Below is a small trained network, with its code and all its weights. Each question gives an input and a class and asks what happens when units are switched off, that is, made to give their printed mean instead of their output.

import numpy as np


def w(rows, s, z=0):
    codes = np.array(rows[::2]) - 128.0
    scale = np.full(codes.shape[1], s)
    scale[-1] = z or s
    return codes * scale


def norm(h):
    return h / np.sqrt((h * h).mean(-1, keepdims=True) + 1e-5)


def f(y):
    return y / 2 * (1 + np.tanh(0.7978845608 * (y + 0.044715 * y**3)))


def log_softmax(a):
    a = a - a.max(-1, keepdims=True)
    return a - np.log(np.exp(a).sum(-1, keepdims=True))


def net(x, mask):
    res = np.array(x, float).reshape(1, 3) / 4 @ E
    u = 0
    for l in range(4):
        y = f(norm(res) @ A[l][:, :-1].T + A[l][:, -1])
        res = res + np.where(mask[u : u + 5], y, B[l][:, -1]) @ B[l][:, :-1]
        u += 5
    return log_softmax(norm(res)[-1] @ U[:, :-1].T + U[:, -1])


A, B = {}, {}
E = w([
[203,197,19,62],'x0',
[122,76,91,82],'x1',
[86,157,182,254],'x2',
],0.0086)
A[0] = w([
[98,145,162,212,250],'L0N0',
[18,175,38,105,12],'L0N1',
[156,254,111,191,4],'L0N2',
[108,51,151,125,60],'L0N3',
[112,179,150,77,103],'L0N4',
],0.0091,0.0018)
B[0] = w([
[146,200,169,210,253],'L0N0',
[255,108,16,169,137],'L0N1',
[86,159,110,95,219],'L0N2',
[79,74,60,75,176],'L0N3',
[87,111,88,145,144],'L0N4',
],0.0095,0.0041)
A[1] = w([
[66,139,151,110,222],'L1N0',
[171,150,70,136,254],'L1N1',
[129,161,221,203,173],'L1N2',
[121,19,190,2,113],'L1N3',
[143,159,172,129,102],'L1N4',
],0.0086,0.0011)
B[1] = w([
[136,147,134,176,163],'L1N0',
[94,72,140,228,204],'L1N1',
[201,109,255,173,255],'L1N2',
[15,115,176,5,242],'L1N3',
[133,182,205,87,139],'L1N4',
],0.0069,0.0045)
A[2] = w([
[248,4,20,118,3],'L2N0',
[255,153,75,188,155],'L2N1',
[143,112,252,217,117],'L2N2',
[111,198,59,123,143],'L2N3',
[137,85,20,59,155],'L2N4',
],0.0093,0.0013)
B[2] = w([
[200,121,85,193,217],'L2N0',
[171,87,163,2,194],'L2N1',
[226,218,238,177,255],'L2N2',
[123,176,54,144,175],'L2N3',
[176,36,140,252,247],'L2N4',
],0.0095,0.0068)
A[3] = w([
[160,244,129,64,4],'L3N0',
[174,119,130,77,198],'L3N1',
[129,25,157,176,91],'L3N2',
[142,2,24,77,215],'L3N3',
[87,155,62,108,42],'L3N4',
],0.0098,0.0015)
B[3] = w([
[12,100,79,95,145],'L3N0',
[30,29,149,185,145],'L3N1',
[109,214,100,3,167],'L3N2',
[63,120,221,106,255],'L3N3',
[43,201,174,64,128],'L3N4',
],0.0064,0.0081)
U = w([
[164,167,223,177,215],'0',
[81,199,35,74,3],'1',
[49,11,166,22,111],'2',
[233,10,54,140,159],'3',
],0.014,0.0033)

Each question gives the input, the list of numbers given to net, and the class t.
The units are the neurons (one row each of A and B). Each row of codes is followed by its name. A weight is (code - 128) times the scale printed after its matrix; where a second scale follows, it is the last column's (A, B and U).
mask holds one flag per neuron, layer by layer. A switched-off neuron (its flag False) gives its mean, the last column of its row in B, instead of its output. The means were averaged over made-up inputs and are rounded, as every weight is.
A unit's drop is (log p(t) with every unit on - log p(t) with that unit switched off) / (log p(t) with every unit on - log p(t) with every unit switched off).
The circuit of an input: a set's keep is (log p(t) with only the set's units on - log p(t) with every unit switched off) / (log p(t) with every unit on - log p(t) with every unit switched off). Starting from the 12 units with the biggest drops (on a tie, the unit counted first), units are removed one at a time, each time the one whose removal leaves the highest keep (on an exact tie, the one counted first), for as long as the keep stays at least 0.8.
units of the circuit, in order: the units of the circuit, biggest drop first
top k neurons: the k neurons with the biggest drops, biggest first
k most important neurons of layer l: the k neurons of layer l with the biggest drops, biggest first
drop of u: that unit's drop, to one decimal
input [-1,6,-1], class 2: units of the circuit, in order => L1N3
input [6,-6,5], class 1: units of the circuit, in order => L0N2; L2N4; L2N2
input [6,-7,-2], class 3: top 2 neurons => L0N0; L1N3
input [7,-1,3], class 3: top 2 neurons => L0N0; L0N1
input [1,-1,-3], class 3: top 2 neurons => L2N4; L0N3
input [3,2,3], class 3: top 4 neurons => L0N1; L0N0; L1N2; L1N3
input [2,-8,-5], class 3: 2 most important neurons of layer 3 => L3N2; L3N0
input [1,-7,-7], class 2: top 3 neurons => L2N2; L0N1; L1N3
input [2,0,2], class 1: drop of L0N2 => 0.9
input [-8,4,-2], class 2: drop of L0N3 => 1.3
input [2,8,1], class 3: drop of L0N1 => 2.3
